Here is a tiny trained network, its code and every weight. The questions are about switching its units off for an input and a target symbol, where a switched-off unit gives its printed mean instead of its output.

import numpy as np


def w(rows, s, z=0):
    codes = np.array(rows[::2]) - 128.0
    scale = np.full(codes.shape[1], s)
    scale[-1] = z or s
    return codes * scale


def f(y):
    return np.maximum(y, 0)


def softmax(a):
    e = np.exp(a - a.max(-1, keepdims=True))
    return e / e.sum(-1, keepdims=True)


def log_softmax(a):
    a = a - a.max(-1, keepdims=True)
    return a - np.log(np.exp(a).sum(-1, keepdims=True))


def net(x, mask):
    ids = ['αηθλμφ'.index(c) for c in x.split()]
    T = len(ids)
    res = E[ids] + P[:T]
    r = res
    for j in range(2):
        rows = slice(2 * j, 2 * j + 2)
        q, k, v = (r @ M[0][rows].T for M in (Q, K, V))
        z = softmax(np.where(np.tri(T) > 0, q @ k.T / 2**0.5, -1e9)) @ v
        o = O[0][rows]
        res = res + np.where(mask[j], z, o[:, -1]) @ o[:, :-1]
    y = f(res @ A[0][:, :-1].T + A[0][:, -1])
    res = res + np.where(mask[2:6], y, B[0][:, -1]) @ B[0][:, :-1]
    return log_softmax(res[-1] @ U[:, :-1].T + U[:, -1])


Q, K, V, O, A, B = {}, {}, {}, {}, {}, {}
E = w([
[190,139,118,160,183,146,94,212],'α',
[132,97,115,59,167,197,123,234],'η',
[89,129,206,68,223,132,130,222],'θ',
[30,78,87,102,122,68,103,232],'λ',
[151,115,1,138,111,80,63,255],'μ',
[111,75,156,104,155,167,13,133],'φ',
],0.014)
P = w([
[137,195,167,138,97,203,157,99],'0',
[91,98,115,160,247,186,159,101],'1',
[128,151,178,161,70,153,116,142],'2',
[74,69,99,161,234,142,116,124],'3',
[161,90,201,167,50,120,101,174],'4',
[67,77,69,156,227,117,104,146],'5',
],0.014)
Q[0] = w([
[139,121,157,129,32,136,112,1],'head 1',
[133,157,106,115,252,98,164,158],'head 1',
[131,87,183,149,122,166,34,245],'head 2',
[167,147,219,133,36,175,155,129],'head 2',
],0.043)
K[0] = w([
[94,141,207,78,150,173,104,42],'head 1',
[254,164,143,141,231,88,138,201],'head 1',
[102,66,100,128,65,63,86,198],'head 2',
[67,156,39,134,132,90,143,103],'head 2',
],0.046)
V[0] = w([
[169,164,121,146,158,32,124,100],'head 1',
[131,109,119,122,117,124,64,68],'head 1',
[114,137,254,126,186,95,36,70],'head 2',
[46,94,144,76,78,100,243,121],'head 2',
],0.022)
O[0] = w([
[111,72,221,133,114,106,130,98,57],'head 1',
[129,113,147,100,113,166,102,82,67],'head 1',
[119,163,80,172,152,199,254,171,35],'head 2',
[57,25,154,182,123,125,136,82,2],'head 2',
],0.0099,0.015)
A[0] = w([
[133,51,82,132,206,96,175,66,1],'neuron 1',
[142,166,182,110,5,104,136,107,63],'neuron 2',
[156,199,140,138,32,153,188,113,87],'neuron 3',
[136,177,172,96,61,107,106,124,95],'neuron 4',
],0.022,0.0057)
B[0] = w([
[191,95,181,65,77,176,133,76,150],'neuron 1',
[12,137,108,106,147,224,89,119,186],'neuron 2',
[97,70,215,89,126,89,124,93,171],'neuron 3',
[198,93,110,177,111,104,210,107,252],'neuron 4',
],0.012,0.035)
U = w([
[174,255,119,68,89,77,92,93,170],'α',
[107,133,116,154,198,51,40,71,254],'η',
[170,165,89,135,122,116,172,54,130],'θ',
[163,158,133,48,122,83,86,42,85],'λ',
[205,152,125,111,157,15,130,61,50],'μ',
[139,133,114,133,219,55,174,78,93],'φ',
],0.0053,0.0073)

Each question gives the input, a string of symbols that net reads in full, and the target symbol t.
The units are the heads (2 rows each of Q, K, V and O) and the neurons (one row each of A and B). Each row of codes is followed by its name. A weight is (code - 128) times the scale printed after its matrix; where a second scale follows, it is the last column's (O, A, B and U).
mask holds one flag per unit, heads first, then neurons. A switched-off unit (its flag False) gives its mean, the last column of its rows in O or B, instead of its output. The means were averaged over made-up inputs and are rounded, as every weight is.
A unit's drop is (log p(t) with every unit on - log p(t) with that unit switched off) / (log p(t) with every unit on - log p(t) with every unit switched off).
The circuit of an input: a set's keep is (log p(t) with only the set's units on - log p(t) with every unit switched off) / (log p(t) with every unit on - log p(t) with every unit switched off). Starting from all 6 units, units are removed one at a time, each time the one whose removal leaves the highest keep (on an exact tie, the one counted first), for as long as the keep stays at least 0.8.
units of the circuit, in order: the units of the circuit, biggest drop first
top k neurons: the k neurons with the biggest drops, biggest first
heads that matter: for each layer, one digit per head in row order, 1 if its drop is at least 0.15 and else 0, layers parted by /
drop when u is switched off: that unit's drop, to one decimal
input θ η θ λ η, target η: units of the circuit, in order	head 2; neuron 4
input μ α λ α φ φ, target φ: units of the circuit, in order	head 2; neuron 3
input λ φ η η, target η: units of the circuit, in order	neuron 4
input α μ φ, target θ: units of the circuit, in order	neuron 4; neuron 2; head 2
input μ λ λ θ, target λ: units of the circuit, in order	neuron 1; head 2
input φ μ λ α μ α, target μ: units of the circuit, in order	head 2; neuron 2
input θ λ φ α θ, target η: top 2 neurons	neuron 4; neuron 1
input α α α, target μ: units of the circuit, in order	neuron 3; head 2; neuron 2
input φ η λ η, target λ: heads that matter	01
input φ μ η η μ φ, target μ: heads that matter	01
input α η φ, target λ: units of the circuit, in order	neuron 3; head 2; neuron 4
input η μ μ φ μ λ, target μ: top 2 neurons	neuron 2; neuron 4
input μ μ η μ θ λ, target θ: top 2 neurons	neuron 1; neuron 3
input μ α θ φ η α, target η: units of the circuit, in order	neuron 4
input λ μ η α η, target θ: top 2 neurons	neuron 4; neuron 2
input η η α α λ μ, target λ: units of the circuit, in order	neuron 1; head 2; neuron 4
input μ α η μ, target η: top 2 neurons	neuron 4; neuron 1
input μ η λ λ, target λ: top 2 neurons	neuron 1; neuron 4
input λ λ λ φ, target λ: top 2 neurons	neuron 1; neuron 4
input λ φ α α α, target η: drop when neuron 4 is switched off	0.6
input θ μ α μ φ α, target φ: drop when head 2 is switched off	2.2
